Below is a small trained network, with its code and all its weights. Each question gives an input and a target symbol and asks what happens when units are switched off, that is, made to give their printed mean instead of their output.

import numpy as np


def w(rows, s, z=0):
    codes = np.array(rows[::2]) - 128.0
    scale = np.full(codes.shape[1], s)
    scale[-1] = z or s
    return codes * scale


def f(y):
    return y / 2 * (1 + np.tanh(0.7978845608 * (y + 0.044715 * y**3)))


def softmax(a):
    e = np.exp(a - a.max(-1, keepdims=True))
    return e / e.sum(-1, keepdims=True)


def log_softmax(a):
    a = a - a.max(-1, keepdims=True)
    return a - np.log(np.exp(a).sum(-1, keepdims=True))


def net(x, mask):
    ids = ['ΠΣΨβημ'.index(c) for c in x.split()]
    T = len(ids)
    res = E[ids] + P[:T]
    u = 0
    for l in range(2):
        r = res
        for j in range(3):
            rows = slice(2 * j, 2 * j + 2)
            q, k, v = (r @ M[l][rows].T for M in (Q, K, V))
            z = softmax(np.where(np.tri(T) > 0, q @ k.T / 2**0.5, -1e9)) @ v
            o = O[l][rows]
            res = res + np.where(mask[u + j], z, o[:, -1]) @ o[:, :-1]
        u += 3
        y = f(res @ A[l][:, :-1].T + A[l][:, -1])
        res = res + np.where(mask[u : u + 4], y, B[l][:, -1]) @ B[l][:, :-1]
        u += 4
    return log_softmax(res[-1] @ U[:, :-1].T + U[:, -1])


Q, K, V, O, A, B = {}, {}, {}, {}, {}, {}
E = w([
[112,75,88,86],'Π',
[170,90,142,128],'Σ',
[209,201,248,150],'Ψ',
[94,159,162,51],'β',
[85,127,106,173],'η',
[58,233,201,168],'μ',
],0.017)
P = w([
[50,79,254,132],'0',
[213,137,135,122],'1',
[149,62,117,153],'2',
[103,61,117,172],'3',
[118,83,106,175],'4',
[156,89,100,154],'5',
],0.0038)
Q[0] = w([
[79,210,51,120],'0.h1',
[78,168,180,54],'0.h1',
[118,120,216,245],'0.h2',
[141,166,159,67],'0.h2',
[119,169,163,177],'0.h3',
[254,79,224,101],'0.h3',
],0.0059)
K[0] = w([
[171,25,140,124],'0.h1',
[99,109,56,168],'0.h1',
[144,94,53,178],'0.h2',
[128,193,41,109],'0.h2',
[108,145,23,92],'0.h3',
[1,147,128,145],'0.h3',
],0.0068)
V[0] = w([
[135,144,60,50],'0.h1',
[58,140,98,129],'0.h1',
[69,2,167,170],'0.h2',
[148,116,107,184],'0.h2',
[146,55,142,148],'0.h3',
[161,142,170,180],'0.h3',
],0.0077)
O[0] = w([
[93,96,199,100,4],'0.h1',
[65,102,111,146,42],'0.h1',
[195,202,45,98,200],'0.h2',
[151,59,171,220,132],'0.h2',
[168,254,77,140,176],'0.h3',
[163,142,133,157,201],'0.h3',
],0.0092,0.0039)
A[0] = w([
[174,230,168,250,128],'0.n1',
[80,128,50,28,255],'0.n2',
[253,18,124,130,223],'0.n3',
[163,2,123,173,81],'0.n4',
],0.0062,0.003)
B[0] = w([
[84,172,127,121,254],'0.n1',
[154,38,30,126,148],'0.n2',
[81,251,106,86,236],'0.n3',
[97,185,210,144,131],'0.n4',
],0.011,0.0071)
Q[1] = w([
[33,190,60,98],'1.h1',
[3,104,119,203],'1.h1',
[188,214,133,143],'1.h2',
[155,95,216,72],'1.h2',
[121,208,100,11],'1.h3',
[207,167,75,56],'1.h3',
],0.007)
K[1] = w([
[10,147,138,210],'1.h1',
[78,109,130,98],'1.h1',
[145,83,134,82],'1.h2',
[76,118,74,170],'1.h2',
[89,134,115,202],'1.h3',
[119,151,150,180],'1.h3',
],0.014)
V[1] = w([
[233,66,125,155],'1.h1',
[131,128,149,138],'1.h1',
[83,108,150,76],'1.h2',
[134,91,93,39],'1.h2',
[11,147,111,152],'1.h3',
[101,111,50,165],'1.h3',
],0.011)
O[1] = w([
[191,251,108,93,9],'1.h1',
[100,163,150,142,127],'1.h1',
[177,107,137,96,85],'1.h2',
[84,39,64,92,118],'1.h2',
[2,155,155,240,153],'1.h3',
[219,88,123,248,105],'1.h3',
],0.0074,0.011)
A[1] = w([
[10,86,167,148,2],'1.n1',
[38,45,183,212,27],'1.n2',
[91,156,175,145,99],'1.n3',
[160,2,243,144,200],'1.n4',
],0.0066,0.0045)
B[1] = w([
[254,225,155,60,224],'1.n1',
[237,151,145,108,254],'1.n2',
[137,84,160,130,209],'1.n3',
[77,178,165,203,149],'1.n4',
],0.0074,0.0054)
U = w([
[151,109,93,156,42],'Π',
[138,191,54,151,198],'Σ',
[44,156,134,165,43],'Ψ',
[102,42,167,151,252],'β',
[82,122,102,255,165],'η',
[176,97,165,170,20],'μ',
],0.0096,0.0035)

Each question gives the input, a string of symbols that net reads in full, and the target symbol t.
The units are the heads (2 rows each of Q, K, V and O) and the neurons (one row each of A and B). Each row of codes is followed by its name. A weight is (code - 128) times the scale printed after its matrix; where a second scale follows, it is the last column's (O, A, B and U).
mask holds one flag per unit, layer by layer, with each layer's heads first. A switched-off unit (its flag False) gives its mean, the last column of its rows in O or B, instead of its output. The means were averaged over made-up inputs and are rounded, as every weight is.
A unit's drop is (log p(t) with every unit on - log p(t) with that unit switched off) / (log p(t) with every unit on - log p(t) with every unit switched off).
The circuit of an input: a set's keep is (log p(t) with only the set's units on - log p(t) with every unit switched off) / (log p(t) with every unit on - log p(t) with every unit switched off). Starting from the 12 units with the biggest drops (on a tie, the unit counted first), units are removed one at a time, each time the one whose removal leaves the highest keep (on an exact tie, the one counted first), for as long as the keep stays at least 0.8.
circuit, biggest first: the units of the circuit, biggest drop first
most important unit: the unit with the biggest drop
top k neurons: the k neurons with the biggest drops, biggest first
which heads matter: for each layer, one digit per head in row order, 1 if its drop is at least 0.15 and else 0, layers parted by /
drop when u is switched off: that unit's drop, to one decimal
input η Σ β, target η: which heads matter	100 / 001
input η Ψ Ψ, target η: circuit, biggest first	(1.h3, 0.h1)
input Σ Σ η η Ψ, target η: circuit, biggest first	(1.h3)
input β β Σ Σ, target β: circuit, biggest first	(1.h2, 0.h1, 0.h3)
input μ μ Σ, target μ: top 2 neurons	(1.n2, 1.n1)
input η Σ Ψ μ Ψ Σ, target μ: which heads matter	011 / 101
input η μ β, target μ: which heads matter	100 / 001
input β Σ Σ μ μ η, target μ: which heads matter	000 / 100
input Σ β Ψ Ψ, target β: circuit, biggest first	(1.h2, 0.h2, 0.h3, 0.n2)
input μ η η, target μ: circuit, biggest first	(1.n2, 1.n1, 1.h1)
input η Σ η Σ, target η: which heads matter	100 / 001
input η Ψ μ, target μ: top 3 neurons	(1.n2, 1.n1, 0.n1)
input β Σ Π, target β: which heads matter	101 / 010
input Σ Σ Π Σ η Σ, target η: circuit, biggest first	(1.h3)
input Π Σ Σ β, target β: which heads matter	100 / 010
input β Σ Σ, target β: top 2 neurons	(1.n1, 0.n4)
input Ψ Ψ Ψ Ψ Ψ Σ, target Ψ: which heads matter	010 / 001
input Ψ Ψ β, target β: which heads matter	000 / 000
input η Σ Π, target η: top 2 neurons	(1.n1, 1.n2)
input Σ Ψ Σ, target Ψ: most important unit	0.n1
input β η Σ η Σ β, target η: which heads matter	000 / 001
input Σ Σ Ψ, target Ψ: drop when 0.n2 is switched off	0.2
input Ψ Ψ Ψ μ, target μ: drop when 0.h1 is switched off	-0.1
input Σ β Ψ, target β: drop when 0.h3 is switched off	0.2
